Every row comes from one small tree of marks. The marks that hang from a mark follow it in brackets, in the order of their numbers. Every link used is in the known rows. Which tree was each row made from?
Each row is shifted at random along 6 fixed directions that mean nothing.
Known rows
J366[J29[J549] J98]: [  86   35   10 -180  106    7  202    0   56 -133  -86    9  -50  -81
  -14  101   27  -32  -96   73  -82   21  -35  201  -38   13  -93   -6
   21    1   30  113  -24  111 -180  156  102   10   40  -51   74 -156
  -84]
J72[J363[J98 J366[J62[J549[J197]]]]]: [-216  232  -99  -76  190  -58  105   48  -13  -38  -78 -240   19 -241
  168  114   65   64  -87 -293   65    7  -92  -89 -110  -67 -127   45
 -127   80 -128  106  -72   56 -148  144  -41 -176 -190   54    7  -15
  -43]
J197[J29[J366[J906[J98[J699] J786]] J549] J62]: [ 172 -133  -94 -119  109  150   43  -58   15 -151  -41   47 -100  107
  -77    8  -51   30 -164  213   93   68  108  117  101  -40 -178  -90
   20   17  106  -74  110  145 -167   40   58 -130   69  -36 -150  -77
 -115]
J62[J549[J29 J197[J331[J906[J363[J98]]]] J699]]: [-108  -71 -138  158 -324   58 -111   73  117   72  -14   58   67   39
  -73 -130  161  -87   46  251  -56  -76  169   41  193  -50  111 -152
  -51   35   54 -233  -70  -29  261 -303 -193  129   43  -20 -243  212
  -38]
J29[J366[J98] J549[J62 J197[J331[J906]] J699]]: [ 331  -15  120 -117  163 -100   91  -25  -26  -89 -130   30 -217    5
  -41   84 -181  -40   75   79 -158  165 -124  -47  -72    6 -139   59
  110    3  -62  -18  188   54 -203  128  118   89   -7  -61   45  -75
  -15]
J98[J72 J699[J549[J29 J197]]]: [ 333  -15  361   -1   43 -276 -158 -114   41  116 -144  230 -298  229
  -86   50 -135  -42  251   31 -153  158 -233 -283 -134    4 -147   55
  303 -147 -229 -263  182 -124   27  -96 -125  130 -134 -132  211  113
  253]
J699[J549[J29] J906[J98 J363[J72 J366[J62]]]]: [ -10  -43   84  160    1 -345 -132  -72   79  -10 -274  128   25  -28
    3  -33   -1  106  175  -27   63  -10  -97 -243 -124 -104   16  -64
   27 -233  -33 -137  -87 -253  229 -245 -269  140  -91  109  -47  271
  244]
J699[J549[J29[J366]]]: [-339  228 -228   16 -147  121  172  -18   79  -63  -50 -133  105 -216
  112  -11  205  -62  -52 -149  -29 -170   64   97    2  -30   61  -19
 -122   81  -79   45  -73  103   68  -17  135  127   44   73 -290  126
 -127]
J72[J363[J366[J29 J906[J786]]]]: [-260  120 -108  179   72 -269  -84   20  148 -109 -204  -33  153 -144
   58  112  129  150   28 -247   72 -111  -67    1 -177 -124   27  -18
  -83 -139 -100  100 -161  -62  218  -97  -41  -26  -17   72  -73  209
  268]
J62[J549[J29 J197[J331[J906[J786]]] J699]]: [-181   93 -224  -99 -132  114   66   87   34  -95   37 -150  -21 -142
   46  -35  110  -98  -38  -30  -71  -13  112  173  185   19   -9  -43
 -122  149  -31  -31   53   98  -24  -22   21    4   11    0 -222   39
 -206]
J29[J366[J98[J72]] J549]: [ 128 -126 -114    4   48  164   67  -54   47  -66  -30   75  -17    9
 -150   -5   26  -75 -154  389   -3   23   67   44   32  -69  -84  -51
  102   56   49  -14  105  157 -101   44  136  -48  153  -99 -149  -44
  -45]
J549[J62 J197 J699]: [   4   79  146 -270  164 -223  265  -22   55 -120 -305  -15   22 -212
  219  126   69  -65  100 -244  -85   -5  -60  172  -76  116  -56   -8
 -175  -53  198  146 -314  -13 -103  114   82    1 -121   90  254 -117
  -43]
J197[J29[J549] J331[J906]]: [ 236  -87   95  -24  -79  -59   79   42  132  -82  -97  182   37  127
 -142   70   80  -76   24  219 -190  -91   94  308  -69   31   77  -79
  119  -45  130  129   -9   90   66  -26  175   90  182 -100  137  -74
   18]
J699[J906[J98 J363[J366] J786[J197]]]: [ -16  -19  -33   77  -13 -126 -133  -47   38   84  -52   25  -36  -66
  -30   57  -54   11   32  -46  219  108  -56 -100   38  -58  -93  -30
  117  -92  -32 -112   87  -51  125 -145  -25  -95   -8   36  -80  238
  125]
J786[J62 J197[J29] J331]: [-160    7  -94  111 -125   44  161   44  107   30 -139  -19  185  100
   24  119  150  -41  103   -7   41  -56   54  235   -2  -26   41  -59
  -55   53  -22   84 -236  112  139  -13  275    1  105  -35 -106   89
   59]
J72[J363[J98[J699[J549 J906[J786]]] J366[J62]]]: [-366  219   10 -153  198 -235  108  -23   50 -144 -242 -180  109 -306
  246  144  141  167  -19 -474   87  -93 -165  -79 -226  -39  -94    6
 -170 -107   12   53 -284  -97  -22   52  -61  -47 -207  203  110   -7
  100]
J363[J72 J98[J699[J549[J62] J906]] J366]: [-123   34  -23 -153   15   65  197   26  -26    4  -42 -136   -7 -107
   36   26   56   27  -72   -3   27  -13  -24  -85  -38  -51  -33  -27
  -47   71    9   -7  -77   77 -141   37 -118   -8 -104   51  -37  -40
 -179]
J197[J29[J366[J98]] J62[J549[J699]] J331]: [ 253  -65   36 -150  184   58  -31  -18  -50  -40 -119  105 -249  123
   23   -3 -170  -31  -12  102  -21  151  -18  -89   46    7 -241  -65
   22   28  -21 -157   42   41 -225   47  -70 -116 -150  -19  -47 -104
  -60]
J331[J29[J366 J549[J699]] J906]: [ 151    1 -113  166  124    8   46  -84   24  -55 -163   45  -86    6
  -95   94  -69   13  108   77  -36   69  -83  -47 -134  -97  -82   89
  211    8 -191   23  184  132  -18   64  315   45  151  -56 -162  146
  136]
J331[J906[J98 J363[J366[J62]]]]: [-200  143 -133  -93   92 -111  114   29   57 -136  -59 -141  116 -276
  136  112   77   75  -99 -245  115  -48   43  171  -52   -8    9  -21
 -173  -12  123  191 -120   10  -44   69   13  -84  -23  111   24  -12
  -82]
J331[J906[J98[J699] J363 J786[J72 J197[J62]]]]: [  64   42  210 -127   67 -265  -88  -60   14   65  -39   20 -142   52
   97  168 -125   73   89 -283  186  182  -77  -61  -60   15 -176    2
   30 -124   55  -85   64 -122  -58  -19  -71  -77 -139   22  211   20
   55]
J363[J366[J29[J549] J98]]: [  79  -11   92 -130   51  -41  112  -10   60  -21  -87   91  -32  -39
   -1   50    4   18  -65   50   -6   -2   13   48  -24   -2  -74  -83
  -11  -85  154   14 -100   13  -98   10  -90   -1  -27   11  120  -96
  -60]
J331[J29 J906[J363[J72 J98 J366[J62[J549]]]]]: [ -46   76   -2  185 -120 -183    3  120  127   34   10  -27  178  -41
 -117   86  144  128   12   40  -21 -105   87   86 -183 -118  183  -28
   42  -74   15  206  -44    6  159  -79 -136   65  103  -41   99  116
   54]
J197[J29[J366[J98[J699[J906]]] J549] J62]: [ -34   21 -166   84   22  137  130  -59   83 -164 -179  -15   65   62
  -48   20  129   25  -59  163  -57 -119   43   85  -62 -103  -35  -44
    8   15  -90    5  -40  166    6   28  177   67  115  -23 -282   31
   29]
J331[J29[J549] J906[J98]]: [-278  238 -225  119   59 -138  183  -16  145 -206 -281 -142  245 -300
  136  123  210   70   46 -246  -17 -206   65  202 -201  -74   71   33
 -118  -44   -5  288 -116   63  127   62  297   87  132  117  -93  148
   99]
J62[J549[J29 J197]]: [-174  207   89  -50  -54 -216   52  -34  107   -4 -195    5   48 -154
  191    6  158  -40  114 -291  -63 -126   -5  -31  -54   24  -12  -59
 -115 -113   41    2 -181 -132  112  -96 -137   79 -138  102   99   86
   40]
J72[J363[J98[J699] J366[J62]]]: [-362  171 -158  -52 -104  200   25   81   16  124  192 -167  -10  -78
  104   54  135   60 -213 -211  152  -38   80  -17   19  -72  -17  -58
 -176  153  -16 -109 -118  108  -79  -25 -199 -120 -167   23 -135  -15
 -257]
J366[J29 J98[J72 J699]]: [  98  -46  -22  160   66  -79  -57   -9  144  -78 -156  109    4  110
 -174  101   68   15   37  285 -107   10  -63   61 -137 -102  -16   25
  178  -51 -201    2  -11   97   89    8   73   22  117 -170  -43  105
  268]
J906[J363 J786[J62]]: [ 117  129  212 -412  230 -225  191   13    0 -117    2  -47 -107 -149
  112  268  -70  -25  -69 -346   57  157 -147  294 -126  149 -134   83
   41  -21   87  274  -24   30 -258  277  193 -175  -59   -6  433 -227
  -89]
J699[J906[J363[J366[J62]]]]: [ -12  -56   11  -40  -72  -61   59    7   80  -23   -8   67   53  -38
  -60   44   88  -16  -61   68   17  -19   -2  164    6    9   62  -84
    7  -46  120   29 -115  -14   51  -64  -63   14   52   -8   40  -37
  -42]
J331[J906[J363[J72 J98 J366]]]: [ -95  115  -83   -8   50  -48   14   84   -2   63   77 -113   11 -138
   21   99   -2   76  -93 -171  161   -9   42  -78  -88  -89    7    8
    0   39  -11  144   56   80  -56    7  -86 -152  -72   39   21   85
  -91]
J29[J366[J62 J98[J699]]]: [ 163   37  149  -87 -173  122  -68    6   26  180  300  103 -283  179
 -150   56  -74  -42 -133  126  -45  137  -23  -11   21  -10  -58  -27
  186   26  -72 -216  196   78 -137  -21 -228   82  -28 -172   25  -97
 -192]
J331[J906[J98[J699] J363]]: [ 164  -80   80  -33   22 -100  -96  -50   68   18   -7  136 -114   48
  -91   96  -51  -32    4  112   45  119  -43   72   -5    8  -77  -13
  179  -61   28  -97   77  -18   19  -45   -4  -53   36  -70  120   40
   79]
J72[J363[J366[J98 J906]]]: [-114  -97  -23  -33  -19  -31  -61   10   56   52  -23   79  -14  -28
   27  -12   17   39 -102   40  104    7    9  -76   91  -53  -74 -157
 -131  -54  170 -162 -148  -90   -3 -155 -305  -45 -142   55  -22  -46
  -44]
J549[J62 J197[J29] J699[J906]]: [-176  121 -123   12 -200   33  162   37   84  -39 -111  -93   35  -56
   71  -13  168  -79   77  -62 -122 -105   55  161   65   -8   96  -39
 -148   77  -78  -14 -109   91   91  -75   17  207   -8    5 -238  107
 -145]
J72[J363[J98[J699] J366[J29[J549]]]]: [  -3 -115  -29   -7   26  161  -47  -24    3  119   17   92 -108  111
  -45   -6  -15   45 -103  130  154   78   29 -144   62  -85 -150  -96
   14   39   47 -262  -43   43  -79  -90 -148 -147 -102  -23  -72    5
  -75]
J331[J29 J906[J786[J72 J197]]]: [  77 -259  -44   56  -41  -25   -1  -36   34   93  -94  171  -12  104
  -70   22  -61  -10  124  146  179  144   74   42  151  -17  -90 -121
  -10  -39  223  -94   -5  -40   15 -139   52  -51   55  -11  -20   15
   -1]
J906[J98[J72] J363[J366[J62]] J786[J197 J331]]: [ 305 -333  112    4   74  -96 -225  -27  -11  146   23  221 -158  200
 -175   40 -228    6   28  288  257  337  -21  -95  134  -20 -188  -93
  160  -62  125 -243  112  -93  -25 -128 -106 -238  -14  -96   90   54
  104]
J98[J72[J363[J366]]]: [-150  -53 -319  214  -87  256 -123   29   22  110  135  -38  -27   60
 -134  -14   59  -55 -154  224  123   47   69  -61   78 -142  -18  -22
   45  216 -210 -128  141  182   44  -85   32 -162   43 -129 -381  167
  -53]
J331[J29[J366 J549[J62 J699]] J906[J98]]: [-206  388  -27  -86  -17  -74   82  -47  -32   26   14 -192 -182 -226
  263   57  -75   95   56 -569   57   17  -12 -167 -116  -37  -82   72
 -145   10 -103  -49  171  -46 -138   39  -66  186 -179  160 -108  100
 -239]

Write each row's tree
[-131   56 -126   34   75   -4   54  -31   73  -93 -113   -2   20  -80
   37   44   49   89   -9  -56   40  -43    8   -2  -17  -74  -64  -43
  -77  -47   12  -20  -71   26  -33    0    5   28    0   50 -113   12
   33] | J331[J29[J366[J98[J699] J906]]]
[ -73   49 -167  217   31  -82  -38  -15  101 -106 -127   -3   -9   38
  -62   66   55   83   17    4  -44  -20 -111    1 -116 -143    1    4
   55  -42 -269   -3   14   34   92  -34  -59   83   39  -63 -248  124
  178] | J366[J29 J62 J906]
[  -2  -58  118  134 -219 -168 -197   33  159   47   39   59  -24  162
 -182   59   88   12  -18  276 -121   44  -93    0  -69 -109   18  -46
  164  -90 -151 -183   38  -77  194 -163 -268  176   58 -172  -17  105
  184] | J366[J98[J72[J363]] J906[J786[J62[J549[J699]]]]]
[-138   -4 -358    7   60  292  157  -12    8 -102  -84  -52   58  -28
   71  -22   92  -38 -145   28  129  -67  182  159  113  -43  -59  -95
 -194  173   52   57  -97  228  -98   40  187 -169   23   37 -364  -14
 -198] | J197[J29[J366] J62]
[  14  -14 -121   73  143  -36  -62  -64   -1 -116 -191  -18  -98  -25
   31  -28  -38   12   45   21  -33   59 -101 -201   13  -89 -160  -32
   10  -13 -146 -173   39  -24  -40  -25  -66  -28  -63   23 -249   63
  121] | J29[J366[J62[J549[J197[J331] J699]] J906]]
[  74   15   59 -132   47 -131   74   15   77  -94  -40   14  -52  -67
  -16  109    1    5  -80   20  -48   36  -49  174  -46    3  -42  -32
   20  -62   56   78  -13    8  -86   59  -99   30   -2  -36  111 -107
  -38] | J366[J62 J906[J98]]
[ 422  -98   21  -77   27   53   62   95   35  -75   55  109 -127  164
 -221  107 -132  -76  -60  322 -121  102   98  342   -1   30   -9   -2
  164   87    2  173  238  228 -137  123  237  -33  175 -189   46 -103
 -115] | J197[J29[J366] J62 J331[J906[J98]]]
[-118   47  114 -186  -75  -32  162  -15   20   37 -112  -59  -16  -23
  135   64   68  -66   78 -130  -38   21  -73   51   34   50 -107  -74
  -56   -9   55  -99 -190  -47  -52    4  -31   42 -107   51   71  -97
  -77] | J786[J197[J62[J549[J699[J906]]]] J331]
[ 129  -80  184 -220   -8  -94   73  -15   47   -3  -80  107 -105   43
    6   67  -11  -80   37   64  -30  127  -51  135   39   82 -109  -55
   67  -53  114  -62 -117  -47  -60    5  -72  -23  -36  -34  195  -71
  -40] | J906[J786[J62[J549[J29 J699]]]]
[-121  161  114 -172  -87 -177  135   10   67  -52  -48  -92   16 -166
   74   51  112  -14  -15 -136  -93  -66  -81   65 -115   24   53   -2
  -44  -28    0   53  -39  -66   -6    1  -98  201  -71   38  116  -36
  -94] | J699[J549[J62] J906[J363[J98[J72]]]]
[  19 -179 -125   25  140  -65   35  -79   67 -194 -234   44   81  -55
 -123   61  103  -26    0  236   39   35 -100   89  -42  -53  -59    1
  157  -32  -51    9  -54   52   73    0  218 -104  151  -27 -101   88
  217] | J98[J699[J549 J906[J363[J72] J786]]]
[ 391 -187  122 -181   54 -108  125   27   26 -159 -183  110 -122   87
 -155   -3  -93 -129   97  393 -229  125  -35  214   70   75  -54  -21
   78   31   13   15  143   43 -120   61  133  126   65 -134   80 -115
  -43] | J699[J549[J62 J197[J29 J331]] J906[J98[J72]]]
[-337   66 -145  151  -75 -134   27  -28  204 -178 -252  -39  317 -150
   54    8  310  110   -2   24   11 -218   98  142  -94  -84  129  -93
 -186 -119   77    5 -346  -50  272 -133  -33  103   93   74 -146  180
  182] | J906[J98[J72 J699[J549]] J363[J366[J29 J62]]]
[ 169 -196  118  -92 -102  -21  -44   -7  -12   87   74  153 -196  229
  -74  -10 -135   32   33   70   85  188   37  -22  147   -3 -132 -142
   -9  -45  177 -232  142 -100 -131 -120 -174   54  -40  -47   19 -150
 -158] | J366[J62 J906[J786[J72 J197[J331[J29[J549]]]]]]
[  14  314  113  -81  221 -311   97  -16   24 -137 -161 -160 -114 -174
  128  181 -101  149   41 -389  -50   30 -200 -102 -292  -73 -106  129
   34 -110 -251  183  126  -26 -128  174  -35   78 -117   50  102   64
   79] | J363[J366[J29[J549[J62]] J906[J98]]]
[  13   63  -36  -87   19    5  168  -15   55  -82 -104  -14   32 -135
   17    9   90 -106    2   60  -73  -31   34  126   52   26  -45  -19
  -16   27   30   98  -24   74  -50   66  133  -18   54  -15  -10   -4
  -65] | J62[J549[J29[J366] J197]]
[  53  -49 -276  424   94  -71 -139  -78   97 -114 -353   38   72   76
  -77   21   34   11  106  161  -14  -35   -7 -112 -146 -182  -26    1
  111  -10 -242  -44   94   70  249 -121  210  -12  131  -31 -400  330
  355] | J29[J549[J197[J62 J331[J906[J98]]]]]
[-144   -1 -266  159   29   -4   44   60   33  -51  -14  -67  112  -73
  -26   46   67  117  -21  -62  137  -19  102   74  -32 -109   82  -26
 -116   59    7  142  -21   70   18  -25   25  -81   55   23 -171   83
  -55] | J331[J29 J906[J363[J72 J366[J62]]]]
